Below is a small trained network, with its code and all its weights. Each question gives an input and a target symbol and asks what happens when units are switched off, that is, made to give their printed mean instead of their output.

import numpy as np


def w(rows, s, z=0):
    codes = np.array(rows[::2]) - 128.0
    scale = np.full(codes.shape[1], s)
    scale[-1] = z or s
    return codes * scale


def f(y):
    return np.maximum(y, 0)


def softmax(a):
    e = np.exp(a - a.max(-1, keepdims=True))
    return e / e.sum(-1, keepdims=True)


def log_softmax(a):
    a = a - a.max(-1, keepdims=True)
    return a - np.log(np.exp(a).sum(-1, keepdims=True))


def net(x, mask):
    ids = ['ΨΩαβγεζηξ'.index(c) for c in x.split()]
    T = len(ids)
    res = E[ids] + P[:T]
    q, k, v = (res @ M[0].T for M in (Q, K, V))
    z = softmax(np.where(np.tri(T) > 0, q @ k.T / 2**0.5, -1e9)) @ v
    res = res + np.where(mask[0], z, O[0][:, -1]) @ O[0][:, :-1]
    y = f(res @ A[0][:, :-1].T + A[0][:, -1])
    res = res + np.where(mask[1:13], y, B[0][:, -1]) @ B[0][:, :-1]
    return log_softmax(res[-1] @ U[:, :-1].T + U[:, -1])


Q, K, V, O, A, B = {}, {}, {}, {}, {}, {}
E = w([
[14,19,111],'Ψ',
[137,123,55],'Ω',
[132,137,61],'α',
[44,187,84],'β',
[219,88,198],'γ',
[132,138,51],'ε',
[25,163,249],'ζ',
[181,191,25],'η',
[146,149,44],'ξ',
],0.019)
P = w([
[179,135,54],'0',
[186,121,82],'1',
[182,113,107],'2',
[178,105,125],'3',
[171,87,134],'4',
[166,59,132],'5',
[163,39,137],'6',
[149,13,125],'7',
[161,2,67],'8',
],0.0071)
Q[0] = w([
[251,61,7],'h1',
[148,102,47],'h1',
],0.012)
K[0] = w([
[140,36,255],'h1',
[77,9,188],'h1',
],0.009)
V[0] = w([
[141,2,113],'h1',
[111,59,70],'h1',
],0.0074)
O[0] = w([
[100,204,171,252],'h1',
[203,202,249,192],'h1',
],0.017,0.0044)
A[0] = w([
[152,79,148,254],'n1',
[154,34,101,151],'n2',
[71,197,76,147],'n3',
[92,185,146,80],'n4',
[79,88,119,151],'n5',
[89,170,103,74],'n6',
[229,143,60,109],'n7',
[46,191,101,246],'n8',
[137,69,188,186],'n9',
[9,164,108,224],'n10',
[65,180,118,163],'n11',
[2,199,88,105],'n12',
],0.013,0.0067)
B[0] = w([
[168,245,104,191],'n1',
[171,182,192,179],'n2',
[149,74,88,215],'n3',
[17,115,62,195],'n4',
[13,213,148,161],'n5',
[227,165,121,150],'n6',
[46,49,239,243],'n7',
[104,87,19,254],'n8',
[128,101,56,196],'n9',
[144,39,133,227],'n10',
[161,77,59,204],'n11',
[250,132,255,195],'n12',
],0.0074,0.0096)
U = w([
[16,117,111,183],'Ψ',
[152,133,194,111],'Ω',
[148,154,132,25],'α',
[184,133,61,132],'β',
[246,182,194,183],'γ',
[162,83,252,3],'ε',
[122,230,70,179],'ζ',
[159,154,161,115],'η',
[153,151,164,144],'ξ',
],0.011,0.0043)

Each question gives the input, a string of symbols that net reads in full, and the target symbol t.
The units are the heads (2 rows each of Q, K, V and O) and the neurons (one row each of A and B). Each row of codes is followed by its name. A weight is (code - 128) times the scale printed after its matrix; where a second scale follows, it is the last column's (O, A, B and U).
mask holds one flag per unit, heads first, then neurons. A switched-off unit (its flag False) gives its mean, the last column of its rows in O or B, instead of its output. The means were averaged over made-up inputs and are rounded, as every weight is.
A unit's drop is (log p(t) with every unit on - log p(t) with that unit switched off) / (log p(t) with every unit on - log p(t) with every unit switched off).
The circuit of an input: a set's keep is (log p(t) with only the set's units on - log p(t) with every unit switched off) / (log p(t) with every unit on - log p(t) with every unit switched off). Starting from the 12 units with the biggest drops (on a tie, the unit counted first), units are removed one at a time, each time the one whose removal leaves the highest keep (on an exact tie, the one counted first), for as long as the keep stays at least 0.8.
units of the circuit, in order: the units of the circuit, biggest drop first
most important unit: the unit with the biggest drop
k most important neurons: the k neurons with the biggest drops, biggest first
drop when u is switched off: that unit's drop, to one decimal
input Ψ Ω Ω, target ζ: most important unit	n4
input Ω η η ζ γ ε Ψ η Ω, target ζ: 2 most important neurons	(n7; n4)
input ε η η η Ω β ε, target γ: units of the circuit, in order	(h1; n4)
input ζ ξ η, target Ψ: 3 most important neurons	(n7; n12; n5)
input ζ Ω ε, target Ψ: units of the circuit, in order	(h1; n7)
input η α γ ε β ξ Ψ α, target ζ: units of the circuit, in order	(h1; n4; n7)
input η α β β η ζ η ζ ξ, target Ψ: units of the circuit, in order	(n7; h1)
input η Ψ ξ, target ζ: units of the circuit, in order	(h1; n4; n12)
input ζ η η η ξ α, target Ψ: 3 most important neurons	(n5; n7; n12)
input ξ β ξ ε ζ ζ, target Ψ: 2 most important neurons	(n4; n12)
input η ε η Ψ Ψ α η, target ζ: 3 most important neurons	(n4; n12; n10)
input Ψ η η α ξ, target ζ: 4 most important neurons	(n4; n12; n7; n10)
input β Ω Ω η β, target β: 2 most important neurons	(n7; n8)
input ξ γ ζ η ε ε ε, target Ψ: most important neuron	(n5)
input ξ β Ω γ α, target β: 2 most important neurons	(n8; n7)
input Ω γ η β γ γ α, target β: 2 most important neurons	(n7; n8)
input ζ ε ξ ε γ ξ Ψ η, target ζ: drop when h1 is switched off	2.0
input ζ ζ ξ ε η ξ, target Ψ: drop when n12 is switched off	0.2
input β α ζ Ω β Ω, target Ψ: drop when n12 is switched off	0.3
input γ α α ζ ξ Ω, target Ψ: drop when n7 is switched off	0.3
